Here is a tiny trained network, its code and every weight. The questions are about switching its units off for an input and a class, where a switched-off unit gives its printed mean instead of its output.

import numpy as np


def w(rows, s, z=0):
    codes = np.array(rows[::2]) - 128.0
    scale = np.full(codes.shape[1], s)
    scale[-1] = z or s
    return codes * scale


def f(y):
    return np.maximum(y, 0)


def log_softmax(a):
    a = a - a.max(-1, keepdims=True)
    return a - np.log(np.exp(a).sum(-1, keepdims=True))


def net(x, mask):
    res = np.array(x, float).reshape(1, 3) / 4 @ E
    y = f(res @ A[0][:, :-1].T + A[0][:, -1])
    res = res + np.where(mask, y, B[0][:, -1]) @ B[0][:, :-1]
    return log_softmax(res[-1] @ U[:, :-1].T + U[:, -1])


A, B = {}, {}
E = w([
[33,81,218,179,109],'x0',
[96,185,178,77,61],'x1',
[126,192,102,247,70],'x2',
],0.011)
A[0] = w([
[138,187,129,243,88,141],'N1',
[134,195,116,192,96,81],'N2',
[97,80,142,74,171,244],'N3',
[72,95,162,164,100,97],'N4',
[107,224,200,52,31,99],'N5',
[125,108,101,160,181,88],'N6',
[186,193,103,81,84,55],'N7',
[106,18,156,170,76,51],'N8',
[163,35,91,205,208,83],'N9',
[109,135,88,198,99,201],'N10',
[162,195,85,110,142,254],'N11',
[150,57,176,52,138,48],'N12',
[146,79,96,178,130,127],'N13',
[140,192,19,94,165,69],'N14',
[45,89,134,161,167,74],'N15',
[122,161,109,150,126,88],'N16',
[93,67,163,162,133,246],'N17',
[112,72,158,55,178,102],'N18',
[55,146,247,158,131,122],'N19',
],0.011,0.0067)
B[0] = w([
[121,96,178,13,139,249],'N1',
[118,93,168,57,195,198],'N2',
[68,58,116,70,68,245],'N3',
[197,138,141,145,143,194],'N4',
[5,132,61,210,188,237],'N5',
[98,157,135,160,156,165],'N6',
[180,119,141,199,182,184],'N7',
[185,135,158,171,181,186],'N8',
[34,172,109,204,189,229],'N9',
[84,66,123,58,98,220],'N10',
[148,41,86,179,50,237],'N11',
[138,113,183,72,208,198],'N12',
[79,114,93,145,161,177],'N13',
[214,124,184,182,153,208],'N14',
[176,132,139,157,152,185],'N15',
[142,113,174,116,135,149],'N16',
[155,105,60,161,51,239],'N17',
[142,112,178,59,157,218],'N18',
[201,106,118,186,139,240],'N19',
],0.018,0.011)
U = w([
[135,101,197,62,120,71],'0',
[227,118,145,177,109,86],'1',
[64,169,124,170,159,198],'2',
[136,96,99,107,9,254],'3',
[123,231,149,142,110,38],'4',
],0.012,0.0038)

Each question gives the input, the list of numbers given to net, and the class t.
The units are the neurons (one row each of A and B). Each row of codes is followed by its name. A weight is (code - 128) times the scale printed after its matrix; where a second scale follows, it is the last column's (A, B and U).
mask holds one flag per neuron, in row order. A switched-off neuron (its flag False) gives its mean, the last column of its row in B, instead of its output. The means were averaged over made-up inputs and are rounded, as every weight is.
A unit's drop is (log p(t) with every unit on - log p(t) with that unit switched off) / (log p(t) with every unit on - log p(t) with every unit switched off).
The circuit of an input: a set's keep is (log p(t) with only the set's units on - log p(t) with every unit switched off) / (log p(t) with every unit on - log p(t) with every unit switched off). Starting from the 12 units with the biggest drops (on a tie, the unit counted first), units are removed one at a time, each time the one whose removal leaves the highest keep (on an exact tie, the one counted first), for as long as the keep stays at least 0.8.
units of the circuit, in order: the units of the circuit, biggest drop first
unit that matters most: the unit with the biggest drop
k most important neurons: the k neurons with the biggest drops, biggest first
drop when u is switched off: that unit's drop, to one decimal
input [-4,-7,7], class 0: units of the circuit, in order	(N1)
input [-7,5,7], class 0: 3 most important neurons	(N1, N2, N19)
input [-7,8,0], class 2: 4 most important neurons	(N5, N19, N17, N4)
input [-6,8,4], class 2: 2 most important neurons	(N5, N19)
input [8,-8,-2], class 1: 4 most important neurons	(N5, N17, N8, N15)
input [-8,7,0], class 1: 2 most important neurons	(N14, N11)
input [3,3,-2], class 3: 4 most important neurons	(N9, N14, N7, N3)
input [-1,5,4], class 2: 2 most important neurons	(N5, N3)
input [-6,-2,7], class 0: 3 most important neurons	(N1, N2, N10)
input [3,-3,-2], class 3: 2 most important neurons	(N5, N14)
input [4,-4,5], class 0: 2 most important neurons	(N1, N5)
input [-2,-3,0], class 3: drop when N12 is switched off	0.2
input [8,-8,0], class 1: drop when N2 is switched off	0.1
input [-3,0,2], class 3: unit that matters most	N19
input [7,3,7], class 0: drop when N1 is switched off	5.0
